Below is a small trained network, with its code and all its weights. Each question gives an input and a class and asks what happens when units are switched off, that is, made to give their printed mean instead of their output.

import numpy as np


def w(rows, s, z=0):
    codes = np.array(rows[::2]) - 128.0
    scale = np.full(codes.shape[1], s)
    scale[-1] = z or s
    return codes * scale


def f(y):
    return y / 2 * (1 + np.tanh(0.7978845608 * (y + 0.044715 * y**3)))


def log_softmax(a):
    a = a - a.max(-1, keepdims=True)
    return a - np.log(np.exp(a).sum(-1, keepdims=True))


def net(x, mask):
    res = np.array(x, float).reshape(1, 7) / 4 @ E
    y = f(res @ A[0][:, :-1].T + A[0][:, -1])
    res = res + np.where(mask, y, B[0][:, -1]) @ B[0][:, :-1]
    return log_softmax(res[-1] @ U[:, :-1].T + U[:, -1])


A, B = {}, {}
E = w([
[91,102,149,65,130,17,253,42,174,138],'x0',
[187,212,219,91,141,117,147,72,60,231],'x1',
[189,224,87,157,6,109,142,134,62,98],'x2',
[128,108,137,119,157,185,66,83,97,80],'x3',
[196,137,162,85,166,208,153,104,181,26],'x4',
[209,76,149,166,146,124,148,176,199,142],'x5',
[122,194,144,97,132,119,189,158,190,163],'x6',
],0.0054)
A[0] = w([
[138,154,128,152,97,87,101,176,96,248,170],'neuron 0',
[175,182,161,116,105,126,150,55,82,143,229],'neuron 1',
[135,120,109,132,81,72,196,130,162,122,250],'neuron 2',
[85,76,118,126,162,133,46,87,127,112,145],'neuron 3',
[113,119,152,114,176,136,139,126,188,131,176],'neuron 4',
[107,124,90,132,89,114,143,157,189,85,219],'neuron 5',
[60,173,135,97,121,75,198,76,103,171,130],'neuron 6',
[101,75,126,126,156,105,124,88,118,143,236],'neuron 7',
[116,152,101,150,105,173,64,185,92,105,189],'neuron 8',
[134,113,169,119,188,145,175,136,224,150,147],'neuron 9',
],0.013,0.0025)
B[0] = w([
[125,155,150,177,103,127,116,157,102,254,255],'neuron 0',
[199,176,160,100,132,153,160,65,69,114,235],'neuron 1',
[141,100,140,164,95,65,154,106,207,108,238],'neuron 2',
[62,92,129,165,176,164,166,114,60,98,204],'neuron 3',
[130,136,97,114,187,138,138,172,127,146,201],'neuron 4',
[132,168,111,184,108,122,184,166,166,84,213],'neuron 5',
[74,150,119,34,103,92,134,59,170,157,247],'neuron 6',
[115,88,147,141,175,111,144,112,131,144,195],'neuron 7',
[95,134,107,109,70,181,47,174,132,96,238],'neuron 8',
[182,121,98,83,216,105,115,191,159,148,244],'neuron 9',
],0.018,0.0082)
U = w([
[132,118,107,224,62,67,187,145,210,51,150],'0',
[221,200,211,84,104,202,139,57,22,66,255],'1',
[174,114,72,66,248,129,131,215,154,145,126],'2',
[62,147,158,26,108,50,163,26,167,186,161],'3',
[16,34,154,183,196,162,161,90,43,87,44],'4',
[61,144,66,130,66,239,3,187,94,17,204],'5',
[195,58,188,168,133,83,111,142,146,163,39],'6',
[87,186,168,192,63,149,62,174,72,250,74],'7',
],0.005,0.00075)

Each question gives the input, the list of numbers given to net, and the class t.
The units are the neurons (one row each of A and B). Each row of codes is followed by its name. A weight is (code - 128) times the scale printed after its matrix; where a second scale follows, it is the last column's (A, B and U).
mask holds one flag per neuron, in row order. A switched-off neuron (its flag False) gives its mean, the last column of its row in B, instead of its output. The means were averaged over made-up inputs and are rounded, as every weight is.
A unit's drop is (log p(t) with every unit on - log p(t) with that unit switched off) / (log p(t) with every unit on - log p(t) with every unit switched off).
The circuit of an input: a set's keep is (log p(t) with only the set's units on - log p(t) with every unit switched off) / (log p(t) with every unit on - log p(t) with every unit switched off). Starting from all 10 units, units are removed one at a time, each time the one whose removal leaves the highest keep (on an exact tie, the one counted first), for as long as the keep stays at least 0.8.
units of the circuit, in order: the units of the circuit, biggest drop first
most important unit: the unit with the biggest drop
top k neurons: the k neurons with the biggest drops, biggest first
drop of u: that unit's drop, to one decimal
input [5,-4,0,7,1,-1,2], class 4: most important unit	neuron 3
input [5,-4,0,-4,-4,5,4], class 0: top 2 neurons	[neuron 2; neuron 5]
input [-6,-7,-8,3,0,-5,-2], class 4: top 2 neurons	[neuron 3; neuron 7]
input [5,-3,3,0,-7,5,4], class 0: top 2 neurons	[neuron 2; neuron 5]
input [6,-3,-5,-6,-2,3,2], class 2: top 2 neurons	[neuron 9; neuron 4]
input [2,-5,1,-6,6,6,-7], class 0: top 2 neurons	[neuron 5; neuron 2]
input [1,3,-1,4,1,-5,0], class 1: top 2 neurons	[neuron 1; neuron 2]
input [-4,-3,-4,5,-3,-5,-2], class 5: top 2 neurons	[neuron 8; neuron 2]
input [3,7,-5,3,6,-7,-2], class 1: top 3 neurons	[neuron 1; neuron 2; neuron 0]
input [1,-1,-7,6,-6,-3,7], class 4: top 3 neurons	[neuron 3; neuron 7; neuron 2]
input [3,2,-7,6,1,7,-8], class 4: drop of neuron 3	3.0
input [-6,-5,7,8,-8,4,4], class 5: drop of neuron 8	2.2
input [-1,-7,0,-6,1,1,-3], class 0: drop of neuron 5	0.2
input [4,4,8,2,8,-1,6], class 1: units of the circuit, in order	[neuron 1]
input [-5,-8,-7,5,-6,4,1], class 4: drop of neuron 3	2.2
